Each row is followed by its class.
[-125 -141 -428 -377   56  173   84 -240 -151  210 -169  -29  237  126
  238  432 -119  129  -49  -48 -198 -242  317 -277  -58  -48 -278  621
 -395  -56  337  252  216]  rodol
[ -23  -23 -457 -385 -126   50  -72  -18   24  209  371  125  -27   -9
  225   45 -104 -197   70 -281 -176  133  131 -352  160 -101 -253  433
  -16  184  236  535  277]  bifas
[-163  117  112 -257 -290  288  -51 -279  177  -10   14 -277   74  117
 -194  309    0  184   85 -264  -21 -123  111 -178  -65  -43  -93  220
  189  -77  231  147  -90]  Vokur
[ -13   91  592    0 -342  245 -259 -360  228 -271 -611  -87  161  240
  -95  367   64  143    9 -138  102 -172  218  -74   70 -240    2 -141
   70  -83  117  -73  144]  Vuzo
[ -90 -118  161 -182 -360   97 -160 -126  358 -503 -165 -212  121  166
 -332  482  -20  202   50 -398  247  -83   54 -245   13 -385   21 -183
  479  116  544   49  -64]  Vuzo
[ -15 -324 -268  -61   30   30  -73 -403  -76   99  165  166 -279 -163
   82  -96  -84  202  -51   91   20 -130  316 -432   13 -214 -224  458
 -470 -105  145  275  376]  nule
[  28  -13  262 -239 -141  201   84 -374  391 -141 -258   46  146  107
  -61  263 -102 -110  -24 -290   83 -236  -25 -357   21  -52 -136  118
  263  -52  241  399   -2]  Kob
[ -33  -72 -309 -134 -129   65   56  -98 -266  423 -115  231  -79   78
  337 -220  -55  -26 -128  212  -74 -336  -20  -85  -71   17  -74  375
 -574 -198  -18   50  -69]  Vokur
[ -38  -60   60  259  -97   26   27    4  173   31 -315   55  192  208
  -18  276   78   69   74   98  231 -132 -111  -37 -225 -511  303  -14
  104  -50   33  -53  -54]  rodol
[ 283  158  310  293 -375  -94 -397  -84  336  -76 -155  268  264  391
   62 -169 -414  -53  425   11 -282 -182 -282   24  170  107  -15   87
  220  245  330  -53 -181]  kono
[-187   60 -488 -381  504  150  290  112 -149  490  315  -55 -251  -31
  279 -407 -443 -218  139  281 -150 -113   88 -286 -317  238 -185  484
 -418  120 -138  241  416]  Vokur
[-187  251  180 -204 -195  108 -165 -557  179 -234 -146  -20   26  -39
  -59 -156 -334   61   84 -130  -24 -234 -250 -273  266 -304  129  286
  139   40  220  187 -130]  pir
[ 208   26  298  298   47    4 -218 -349   91  118 -620  331  238   74
   81   78  -51  119 -212 -202 -232 -124  -56  106   37  258  -25   77
 -255 -168   58  -33 -173]  kazib
[-304  177 -332 -663  425  251  291  238   45    0  213 -137   95  132
  104 -114 -382 -227  397 -123 -163  -80   17 -370 -287  168 -231  345
  327  377  100  348  -60]  Vuzo
[ -84  -79 -402 -215   56  165  -27  -90  220  125 -268   94  185  305
  488 -218 -349  -99   -6   67 -293  -68  -30    8   89   53  -10  246
 -214  277  223  177  234]  rodol
[-141  -59  -39 -254  463   96  165  -96  -94    8  273  260   33  -49
  179 -215 -276 -156   31 -118  -88  -67  168 -258 -208  376 -439  318
  -99   13  110  269   13]  bifas
[-232  256  442 -839  218  300   45   63   13   -9 -170 -446  210  635
  -68  -13 -704  279  560  149 -407  -40   19  -40 -371  290 -239  437
  720  251  130  -21  282]  Kob
[ -72 -153 -312  -42   24  -81  -60 -177 -305  450  301  244  -84 -252
  234   -8  -72  158 -449  -37 -216  222  236  -48  297 -350 -307  333
 -542  -28  -26  230  279]  bifas
[  43  114  326 -164   14  489 -124 -527  637  122 -375 -122   63  390
 -349  217  -69  215  261  -67  201 -360    0 -341 -298  -79  -95   -2
  324  -68  297  461  145]  palud
[ 413  -48  185   44  187  455   63 -276  325  343 -518  326  432  389
  118  500   78  370  -49 -391  213  -55  225  172 -162  105  -77   62
  230  -10   79  -40  160]  bifas
[  63 -180 -278 -520  -80  115 -337  151   20 -132  -30   46  282  246
   84  457 -207  208  -83 -196 -223   49  225 -318  112 -457 -301  184
  179  339  378  210  -33]  Nukav
[-146  -24 -118  -94  254  -34  152  -31 -280  344  -52  -69 -142   90
   78    5 -155  137  223  337 -152  -64  143 -131 -272 -226 -100  536
 -155  -60 -203  239  274]  nule
[ 110   64  121  314  -15  176  -56 -294  228   25 -505   27  100  208
 -209  252 -104  242  289  -97  475 -247   93  127  -78 -340   25  -63
   39   55  172    9  -79]  nule
[-120  233   50 -437  -13  336  199   83  171  226 -258 -102  409  409
  -15  438   62  127  234 -187  -89 -111  -35   23 -312  233  -21  134
  638  342  161  197   86]  pir
[ -36  153 -440  118 -134   73 -339   -9   21  168 -160   28  250  368
  -94  487 -618  464  -23  -90 -186 -142  110  123  -88 -136 -261  -13
   35   84  307   48  482]  nule
[-214  138  204 -170  107  101  179 -212  101  139 -170  -99  -92  -54
  158 -258 -271 -138  111  -95    1   30   89 -119   79  159   -5  450
 -325   64   -8   87  201]  rodol
[ -16   -7   87 -166   87  187  -22  -48 -245  159  473  136  229 -147
   10 -166   69  144  -66 -228 -355  383  -76   18 -274 -140    0  119
  -28   63  -56 -301  -49]  rodol
[-147  106  267 -366 -220  159  187 -224  277  -69 -301  306 -204 -218
  153 -234  -63 -587  -29 -539  532 -234 -139 -436  174  165   11  223
   66  138  103  586   76]  kazib
[ 255  -53 -395  -78  236  170 -149 -225  196  596 -370  527  120  306
  530 -240 -437  -78 -153 -230 -194    3  162   44   14  457 -392  209
  -89  194  102  421  191]  kono
[ -12 -184  372 -652 -410  221  -45 -483  -49 -309 -259  156  202  -98
   30  260 -103   19 -278 -773  361  -45  181 -240 -160  -58 -237  152
  454   -9  146  223  121]  Nukav
[-190 -104 -313 -568  218  274  102 -125 -146  189 -412 -229  141  351
  157  160 -340  393   41  -71   18 -183  286  -69 -549 -394 -107  414
  -86   40   15   76  104]  Vokur
[ -27 -208   25   22  276  -98   97  108 -171  128 -497  292  258   67
  485  -63  -87 -157    2   32 -469   80  -27  119  209  385  -36  428
 -360  243  238 -212  -92]  palud
[ -85  115 -314 -814 -489  494 -120 -218  170  -21  -53 -449  198  348
  -28  417 -434  431   28 -342  143 -166  185 -114   37 -483  -64  259
  219  174  350  -20  254]  kazib
[ 397  -85   23  270 -150  107 -277  -57  433   81 -530  391    2  513
  181  295 -388  -10  187 -294  128 -321  -23   21  326 -100 -242  119
  193  255  633  373  -18]  Vokur
[-291  138   12 -623   69  321   81   -6  349  -76  201 -521  307  231
  136   97 -330  -50  178 -344 -165  138  177  -82 -403 -218   44  181
  497  233 -168  187  173]  kazib
[  27   28  548 -450  -14  207   93   62  286   51 -454   51   49  262
    9   24  -61 -271  415 -456  380  -52  -47 -169 -108   70   76  103
  575  270  267   33 -120]  kazib
[ 180  -61 -302  380   65  -63   31  -24 -102  228  346  376 -184 -200
  -44  320  216  -78 -307 -237   61   42  137 -136    0  311 -265  -75
  -76  -99  316  170  142]  kono
[   9  137   67 -353  133  223 -258   25  207  205   51 -243  115  420
  -82  -34 -305  143  615  337 -538 -243  -94 -317 -157   58    6  387
  209  -26   70   67  208]  kazib
[ 304 -143  338  254  321  141 -173 -332   68    0 -640  286  262  181
  102  347  150  124 -108 -101  157 -130  230   70 -277   49   97  -94
  -44 -186   39  -99  331]  Kob
[ -36  205 -149  110 -101   62  -59  -16  233  178   -5 -206  175  290
  122   -4 -456  117   44 -201 -308   91  -48  243 -183 -212  -10   60
  -45  294  170  -92 -129]  palud
[ -78  111 -103  418   83 -146  214 -112  116   56  -89   44 -524 -228
 -160  227 -262 -326 -125 -296  532 -228  112 -166  -36   82 -237  -60
  -83   -1  260  490  214]  kazib
[  -5  210  514   -5 -245   79   47  186  565 -195 -424 -170  -57  283
 -111   45  -85 -378  334  -89  224 -255 -264 -141  135  104  221 -130
  216  253  293  125  -74]  Vuzo
[ 245   -6 -243   62  -41  421 -207 -154  479  185   79  154   97  331
  285  -44 -297  -67  211   60 -186 -198   96 -196   61   36 -230  348
 -190  236  173  473  179]  kono
[ 331  -89 -223 -338 -105  325 -360   53  288  185 -200  448  412  456
  -96  669 -132  303  100 -451  249 -275  210 -308  -42  -52 -417  -14
  528  246  533  400   27]  nule
[-133  169   -9 -580   33  331  135    3   -9   30 -175  -63  -53  147
  -72 -212 -329   24  345   74   36 -176  -69 -150  131  290 -219  270
  -28  210  171  146  362]  kono
[ -55  -27   62 -470  -50  254   29   30  215  -13   -6 -360  372  160
   49  330 -102  100  155 -307 -258  206   34 -174 -140 -385  111  401
  227  407  227  -82 -351]  pir
[  39 -112 -331 -516    7  274 -187  164  373  299  297  303  -35  268
  135 -329 -376 -188  285  123  -99 -121  -40 -558  156  210 -376  277
  -61  236  329  553  384]  rodol
[-115   84 -376 -524   -5  126   39  226  556  264  290 -247  154  410
  194   48 -488  -65  114 -524 -167  194  -18 -144 -107 -108  -25  166
  503  448  433  194 -183]  pir
[-150   72 -223  569 -324  -32  -57 -166  343  145 -173  143   48  -19
  -21  251  123  -14   39 -101  252  -67   83 -123  114 -130  196  119
 -184   64  233  158    8]  Kob
[ -15  -18  414 -574 -189  279 -119 -110  276 -241 -145  -93   45  224
   -5  200 -259   20   95 -553  194   -9  149 -291   34 -201 -190  357
  296  502  609  239 -217]  kazib
[-115  -63 -312 -538 -143  184 -120  -99 -313  223  327 -180  226  -54
  322 -236 -180  171 -137  322 -741  166   41 -153 -139 -115   20  487
 -461  196 -188 -236  286]  Vokur
[ 167   35 -195 -155   -7  202 -265 -246  -32  130  167  243   24  -17
   54 -109 -121   80   -7  176 -234  -96   63 -282  118  264 -240  190
 -206 -107   -7  215  430]  rodol
[ -34  -33 -395 -508  202  198  -37  -50   69  346  194  181  -73  204
  602 -398 -430 -257  155  173 -504 -152   -3 -365  244  166 -148  644
 -192  123  108  310  236]  nule
[ 237 -422 -406  142  187  214   -5   27 -149  329  179  165 -103  259
  237  240    0  438  -48  361 -131  -18  425  -76 -290 -363 -334  402
 -343   21   18  185  391]  rodol
[ 122 -218  138  149  -43  168  -52 -195  348  168 -106  226   55   12
  -81  158   95  137   13 -170  286   62  -43 -281  -73 -429  268   76
  126   47  168  -79   21]  nule
[-177   -7 -109  -34  238  -84  274  -16  167  102  157 -351 -193  -73
  -34   31 -119  -28  194   33 -252   62  121 -350 -282  -42   32  528
  -79   62  -93  296   75]  Vokur
[ 434 -264  213  153 -367 -120 -371 -370 -336   87 -349  196  236   68
  -90  583  266  632 -251  309   32 -160  257 -142   82 -795   20  320
 -524 -250   63 -206  108]  Vuzo
[ 193  -77  215  215  111   74 -147 -161   34   -8 -544  482  -88  166
   58 -206 -109   29    8 -208  122 -351 -103   38   -1  301 -112 -124
 -177 -174  280  -67 -164]  Vuzo
[-332 -147 -302 -681   93   -2  207  111 -310  357   13 -187  -18  298
  374   37 -346  142  120   54 -259 -122  215 -176 -140 -156 -225  899
 -165    1  188  260   81]  rodol
[  71 -179 -279  326  343 -118  143   99 -111  203 -303  414   31 -128
  254   71  149  -74  -29 -191  -35  184  165  106  129  203  -70  184
 -283  329  179   53  102]  Vokur
[ 105  144  112 -467  314   76  -48  280  462   31 -265 -113  117  444
  -42  271 -419 -190  389 -300  232   63   -1 -147  143   95  -58   67
  572  207  356  300  285]  pir
[-261   89  186   -4   70  204  103 -178  316 -403 -178 -181 -176   50
 -274   87 -313  -64  252 -186  274 -240  -44 -267 -217   41  -69    8
  389  131  288  246    6]  Nukav
[-432   69 -415 -503  249  137  125  244  186  -27  339 -185  -42  -66
  194 -120 -402 -407    7  -95 -158   32   -8 -363  117  349 -119  284
   36  167  149  401  266]  kono
[-320  145  502 -318   14  287  410 -358  268   60 -637 -121   58 -110
 -163   93  284 -168   36 -378  876 -277  -12 -113  -60   55  306  156
  -87 -128   77  204   -4]  rodol
[ 164  -29  -61  177 -171  266   34 -211  427  409  -49  191   56   10
  182  138  368 -222    4  -78  287 -233   -7 -221 -102  -90  290   58
   -3 -100 -177  330  199]  bifas
[  37  -42   87   27  284  296  139 -130  229  304 -299  413 -103  118
  163 -127  -52 -266   47 -202  -36  -55    3 -134  -40  770 -284   30
  127   20  227  267  219]  rodol
[  -9  -42 -104 -342 -253  191 -261 -146   35   71 -127 -182  476  221
  -57  386 -198  347  129   96 -178  -85  129 -154   54 -332  -81  291
  -98  145  257 -149  -33]  bifas
[-268  203 -239 -608  266  306   79 -136   37  406  190 -134 -115  269
  160 -257 -566  -66  196  132 -671 -109  -22 -396 -380  619 -394  467
  250   79   78  389  307]  pir
[  78  -57   82  539 -130 -154  -91 -405  -71  -49 -302  -49 -199   48
  -18  366 -150  341 -294   38  155 -333  185   38   67 -184  101  169
 -461 -555  245 -337   54]  kono
[-195  286 -490 -657  298  213  -52  142 -121  178 -197 -461  238  360
   53   86 -559  293  372   99 -801  -26 -105   -9 -103  298   -9  437
  107  111   93 -128  313]  pir
[-116  -48 -150 -101  -87  179  247 -111  107   12 -169 -497   23  147
 -281  530  -16  466   80   19  133  -48  229 -141 -412 -473   65  311
 -113  186  221  -68   53]  Nukav
[-123  -48   35 -600  129  251   70 -265   20  158  -96  128 -187   67
  315 -332 -364 -160  -17 -330 -213 -215    3 -286   55  672 -304  580
   78  -57  268  310 -141]  kazib
[ 133 -103 -392  158    9    6   75   22  106  454 -351  539   93  261
  414  313 -101  -88 -268 -479  136 -174  311   87   77  204 -447   83
 -135  260  473  399 -105]  Kob
[  -8   20 -108  437 -150   61 -285  -29  455  216  183    8  -77  247
   12  125 -161   -1  329   52 -125  -82  -84 -276  175 -359  190  298
   37   97  481   64 -205]  Vuzo
